Here is a tiny trained network, its code and every weight. The questions are about switching its units off for an input and a target symbol, where a switched-off unit gives its printed mean instead of its output.

import numpy as np


def w(rows, s, z=0):
    codes = np.array(rows[::2]) - 128.0
    scale = np.full(codes.shape[1], s)
    scale[-1] = z or s
    return codes * scale


def norm(h):
    return h / np.sqrt((h * h).mean(-1, keepdims=True) + 1e-5)


def f(y):
    return y / 2 * (1 + np.tanh(0.7978845608 * (y + 0.044715 * y**3)))


def softmax(a):
    e = np.exp(a - a.max(-1, keepdims=True))
    return e / e.sum(-1, keepdims=True)


def log_softmax(a):
    a = a - a.max(-1, keepdims=True)
    return a - np.log(np.exp(a).sum(-1, keepdims=True))


def net(x, mask):
    ids = ['αγεζλμξπστ'.index(c) for c in x.split()]
    T = len(ids)
    res = E[ids] + P[:T]
    q, k, v = (norm(res) @ M[0].T for M in (Q, K, V))
    z = softmax(np.where(np.tri(T) > 0, q @ k.T / 3**0.5, -1e9)) @ v
    res = res + np.where(mask[0], z, O[0][:, -1]) @ O[0][:, :-1]
    y = f(norm(res) @ A[0][:, :-1].T + A[0][:, -1])
    res = res + np.where(mask[1:9], y, B[0][:, -1]) @ B[0][:, :-1]
    return log_softmax(norm(res)[-1] @ U[:, :-1].T + U[:, -1])


Q, K, V, O, A, B = {}, {}, {}, {}, {}, {}
E = w([
[196,169,153,163,125,232],'α',
[107,176,174,136,27,36],'γ',
[132,136,90,151,57,100],'ε',
[110,192,187,112,127,143],'ζ',
[140,228,145,109,124,161],'λ',
[160,90,6,108,136,149],'μ',
[118,125,200,125,162,21],'ξ',
[229,202,103,145,163,113],'π',
[151,137,138,12,124,81],'σ',
[136,169,118,26,140,156],'τ',
],0.016)
P = w([
[249,33,152,183,2,205],'0',
[219,39,179,170,65,247],'1',
[190,123,149,148,39,193],'2',
[169,140,145,141,69,187],'3',
[137,175,116,143,67,147],'4',
[115,175,109,141,100,140],'5',
[94,181,86,135,122,127],'6',
[78,187,76,131,151,116],'7',
[54,187,64,128,187,108],'8',
[45,185,54,120,217,105],'9',
[24,172,60,111,251,92],'10',
],0.0058)
Q[0] = w([
[110,5,126,117,80,98],'H1',
[221,148,172,106,149,110],'H1',
[72,91,131,213,82,99],'H1',
],0.017)
K[0] = w([
[170,46,200,158,4,217],'H1',
[121,136,186,64,207,136],'H1',
[124,165,173,216,29,119],'H1',
],0.011)
V[0] = w([
[165,57,36,99,119,141],'H1',
[144,188,78,224,214,138],'H1',
[250,105,185,143,168,11],'H1',
],0.011)
O[0] = w([
[50,196,165,162,65,61,58],'H1',
[238,209,136,111,39,120,253],'H1',
[188,251,1,93,155,80,169],'H1',
],0.0072,0.0026)
A[0] = w([
[172,7,99,118,168,91,254],'N1',
[172,44,50,160,127,129,104],'N2',
[46,132,153,72,75,101,189],'N3',
[108,119,183,62,121,173,146],'N4',
[150,131,218,156,75,46,99],'N5',
[169,98,122,95,195,194,30],'N6',
[128,173,140,243,153,140,83],'N7',
[64,159,59,156,178,90,155],'N8',
],0.017,0.0047)
B[0] = w([
[146,107,22,210,75,218,168],'N1',
[210,63,76,145,33,70,156],'N2',
[135,152,125,125,227,188,254],'N3',
[115,126,125,182,147,60,235],'N4',
[143,88,100,133,8,89,191],'N5',
[62,81,153,24,106,62,190],'N6',
[103,143,139,121,227,128,157],'N7',
[52,96,183,138,56,186,234],'N8',
],0.017,0.0069)
U = w([
[125,62,63,143,10,128,133],'α',
[44,135,139,133,110,234,180],'γ',
[65,152,65,35,111,147,11],'ε',
[86,164,154,254,101,78,57],'ζ',
[126,117,130,133,117,128,18],'λ',
[117,90,93,168,237,130,211],'μ',
[180,201,96,97,122,128,213],'ξ',
[94,66,138,79,127,43,235],'π',
[161,98,189,136,123,163,57],'σ',
[124,120,129,146,117,135,1],'τ',
],0.0095,0.0035)

Each question gives the input, a string of symbols that net reads in full, and the target symbol t.
The units are the heads (3 rows each of Q, K, V and O) and the neurons (one row each of A and B). Each row of codes is followed by its name. A weight is (code - 128) times the scale printed after its matrix; where a second scale follows, it is the last column's (O, A, B and U).
mask holds one flag per unit, heads first, then neurons. A switched-off unit (its flag False) gives its mean, the last column of its rows in O or B, instead of its output. The means were averaged over made-up inputs and are rounded, as every weight is.
A unit's drop is (log p(t) with every unit on - log p(t) with that unit switched off) / (log p(t) with every unit on - log p(t) with every unit switched off).
The circuit of an input: a set's keep is (log p(t) with only the set's units on - log p(t) with every unit switched off) / (log p(t) with every unit on - log p(t) with every unit switched off). Starting from all 9 units, units are removed one at a time, each time the one whose removal leaves the highest keep (on an exact tie, the one counted first), for as long as the keep stays at least 0.8.
units of the circuit, in order: the units of the circuit, biggest drop first
unit that matters most: the unit with the biggest drop
k most important neurons: the k neurons with the biggest drops, biggest first
drop when u is switched off: that unit's drop, to one decimal
input π λ ε γ λ α, target π: most important neuron : N6
input λ μ π ε μ λ μ λ ζ, target ζ: units of the circuit, in order : H1; N4
input λ λ λ π λ μ γ σ μ π, target γ: 2 most important neurons : N8; N4
input λ π σ π, target γ: units of the circuit, in order : H1; N8
input ζ π π μ λ λ π λ λ ξ μ, target γ: units of the circuit, in order : H1; N8; N3
input λ λ λ, target π: units of the circuit, in order : H1; N6
input π τ λ π λ λ σ λ σ τ γ, target α: 2 most important neurons : N5; N6
input π λ λ λ γ ε μ μ, target γ: 2 most important neurons : N3; N8
input ξ λ γ π ε ζ λ ξ α, target ε: units of the circuit, in order : N6; H1
input λ λ π ζ ξ π σ ξ γ λ ξ, target γ: 4 most important neurons : N8; N5; N2; N4
input π μ λ σ λ μ τ π, target μ: 2 most important neurons : N7; N8
input ξ π π π μ σ λ ξ, target γ: 3 most important neurons : N8; N2; N4
input λ π π π ε λ μ λ, target ζ: 2 most important neurons : N5; N3
input τ ζ μ λ γ ξ, target α: 2 most important neurons : N1; N3
input τ λ σ, target μ: unit that matters most : N3
input ξ γ π π ζ γ μ π λ λ τ, target μ: 3 most important neurons : N3; N4; N8
input α ξ ε ζ, target ε: drop when N3 is switched off : 0.0
input α ε λ λ σ, target γ: drop when H1 is switched off : 1.3
input ε λ π λ ξ, target α: drop when N5 is switched off : 0.1
input λ π α, target ξ: drop when H1 is switched off : 0.7
input π μ λ ζ, target ζ: units of the circuit, in order : N4
input ε λ π ζ λ, target ξ: 2 most important neurons : N8; N3
